139,122,120,111,101,124
111,130,136,143,147,131
137,121,122,114,103,126
==> 124, 137

127,155,138,123,105,128
136,140,126,121,106,132
131,133,136,142,119,119
==> 128, 131

105,137,106,137,119,120,114 ==> 114, 105

137,152,131,111 ==> 111, 137

139,131,119,122,151 ==> 151, 139

116,119,120,141,130,127,136
117,119,123,143,130,133,132
150,145,146,124,123,130,117
==> 136, 150

142,123,128,127,135,106
145,123,124,113,130,123
133,119,139,134,122,113
==> 106, 133
---
[[130 144 150 124]
 [152 127 111 151]] -> 150

[[134 124 124 127 150 129 142]
 [135 121 126 125 147 136 141]
 [127 113 117 126 135 140 127]] -> 129

[141 120 153 132 152 119 140] -> 119

[[108 104 129 149 108]
 [138 134 122 130 124]
 [113 120 152 146 150]] -> 149

[[112 147 134 121 137]
 [114 141 130 116 139]
 [153 122 123 131 113]] -> 121

[119 104 152 157] -> 152

[115 113 126 105 144 120 128] -> 120

[[155 104 102  99 155 103]
 [ 99 155 155 101 156 156]
 [156 155 156 101 156 155]] -> 155

[130 124 128 119 144 149] -> 144
---
array([123, 113, 141, 122, 124, 115, 104])
122, 141
array([145, 105, 104, 136, 113])
104, 145
array([139, 100, 117, 143, 116])
117, 143
array([125, 128, 103, 127, 115])
103, 128
array([104, 142, 102, 105, 103, 142, 152])
105, 152
array([153, 104, 106, 102, 128])
106, 153
---
[146 146 101 156] out 101
[114 150 138 131] out 138
[105 115 135 117] out 135
[122 124 147 100] out 147
[117 100 149 138] out 149
[147 157 149 154] out 149
[101 151 107 118] out 107
---
[[129 135 134 144 144 131]
 [140 120 143 101 121 121]
 [129 111 145 104 129 112]] ans = 104

[[128 144 147 123]
 [151 141 127 128]
 [129 139 144 122]] ans = 139

[[154 111 128 117]
 [113 155 112 127]
 [124 122 150 145]] ans = 122

[[119 155 118 127 108 155]
 [135 127 136 140 106 121]
 [128 110 127 134 137 102]] ans = 134

[[102 139 107 148]
 [110 101 121 155]
 [112 111 127 116]] ans = 111

[[123 136 133 129 124 125 133]
 [140 138 111 121 106 103 136]
 [121 135 132 136 125 128 145]] ans = 125

[[134  99 141 104]
 [131 147 125 125]
 [128 143 143 135]] ans = 143
---
[129 121 117 103 127] -> 121

[[132 129 136 130 137]
 [105 112 112 124 115]] -> 112

[125 104 102 137 110] -> 104

[112 105 127 147 121] -> 105

[125 128 130 116 105] -> 128

[133 107 124 125 119] -> 107

[[153 148 102 107 118]
 [128 113 154 123 111]] -> 113

[[131 147 110 138 122]
 [119 131 149 100 133]] -> 131

[124 137 142 117 152] -> 137
---
[105 136 128 112 141 118] ⇒ 105
[124 154 138 120 146 143 114] ⇒ 124
[101 123 121 121] ⇒ 101
[121 154 133 149 112 142] ⇒ 121
[111 110 120 145 136 137 153] ⇒ 111
[122 118 125 126 131 151] ⇒ 122
[139 106 102 138 124 152 111] ⇒ 139
---
[[129 127 126 131]
 [127 129 130 125]
 [115 136 141  99]] Out: 130

[[145 136 157 135 108]
 [149 119 130 110 147]] Out: 157

[[104 147 123 128 155]
 [101 148 130 131 149]] Out: 123

[[112 148 119 115]
 [124 104 119 139]] Out: 119

[[136 124 139 127 105 125 143]
 [134 102 154 125 107 128 109]
 [106 102 131 106 142 137  99]] Out: 154

[[136 111 139 140 113 122 117]
 [136 113 138 140 113 122 118]
 [139 104 143 142 111 122 114]] Out: 138

[[123 130 129 118 140 120 150]
 [129 112 143 114 116 126 129]] Out: 129

[[135 150 125 146 106 109]
 [138 153 146 145 109 102]] Out: 125

[[142 113 113 117 139]
 [121 113 107 145 133]] Out: 113
---
[103 155 118 105 152]: 118

[[112 128 150 136 124]
 [135 139 156 114 156]
 [132 154 111 138 127]]: 156

[126 151 125 104 146]: 125

[111 121 125 122 102 147 128]: 122

[154 108 157 127 136]: 157

[142 123 154 135 127]: 154

[120 123 136  98 115]: 136

[135 127 121 113 105 107 128]: 113
---
126	128	106	133 -> 128

122	104	136	142	151	135	154
100	104	142	152	124	120	121
137	129	124	102	113	121	119
-> 151

139	141	123	112	113	100	125
125	126	127	118	128	109	127
141	140	117	127	113	141	127
-> 113

136	155	113	106	99	150	142 -> 99

99	135	123	127 -> 135

135	143	134	138	150
132	122	149	115	116
-> 134

122	105	144	125	127	128	121
114	107	144	133	124	126	117
-> 127

145	118	151	129	121 -> 151
---
[105, 130, 108, 110, 132, 104] -> 108

[[107, 124, 147, 106, 112],
 [126, 119, 136, 120, 123],
 [122, 112, 124, 135, 131]] -> 147

[[125, 125, 132, 113],
 [116, 135, 105, 136],
 [131, 127, 139, 126]] -> 132

[149, 137, 137, 118, 131, 121, 120] -> 137

[125, 139, 102, 145] -> 102

[[129, 121, 127, 131],
 [122, 154, 137, 114]] -> 127
---
[[124 147 155 124 149 134]
 [136 135 121 135 132 119]
 [133 133 135 133 119 137]] result: 121

[[134 157 152 123]
 [135 137 123 109]] result: 123

[[152 112 114 114 116 102 103]
 [104 150 151 147 150 153 149]
 [151 107 107 109 108 111 154]] result: 151

[[133 112 107 141 101]
 [107 118 127 138 133]
 [138 134 126 127 127]] result: 127

[[118 139 128 137 130]
 [154 147 128 107 138]] result: 128

[[121 120 124 147 137]
 [101 138 143 123 144]
 [129 130 128 114 122]] result: 143

[[122 131 129 117 144 117 121]
 [113 136 139 114 157 119 133]
 [129 115 139 113 106 141 122]] result: 139

[[116 150 111 104]
 [135 110 136 145]] result: 136
---
[120 149 145 103] 149, 103

[104 122 132 119 126] 132, 104

[[112 152 152 133]
 [154 123 115 118]
 [117 138 144 128]] 154, 112

[149 110 123 106 137] 149, 106

[136 145 131 152 153 124] 153, 124

[[128 143 136 134 118 128 116]
 [143 126 114 155 117 128 150]
 [108 119 139 112 119 118 146]] 155, 108
---
[[120 130 144 136]
 [114 131 133 122]
 [125 152 132 135]] => 133

[[146 154 145 154 149 125]
 [111 117 117 125 108 124]] => 149

[[139 133 137 130 147 124 135]
 [130 124 152 122 134 127 126]] => 124

[[139 114 105 125 115 107]
 [145 111 119 151 106 122]] => 115

[[149 119 124 147 145 115]
 [135 122 105 112 150 144]] => 145

[[110 101 140 135 132 132 146]
 [123 116 120 147 134 143 150]] => 132

[[139 101 133 107 130 116]
 [129 122 128 130 130 131]] => 130

[[107 131 134 101 132 114 124]
 [144 112 103 113 126 135 142]] => 114

[[117 125 131 139 126]
 [140 133 107 110 113]
 [128 115 144 121 147]] => 110

[[119 124 125 121]
 [118 109 112 115]
 [136 149 145 143]] => 112
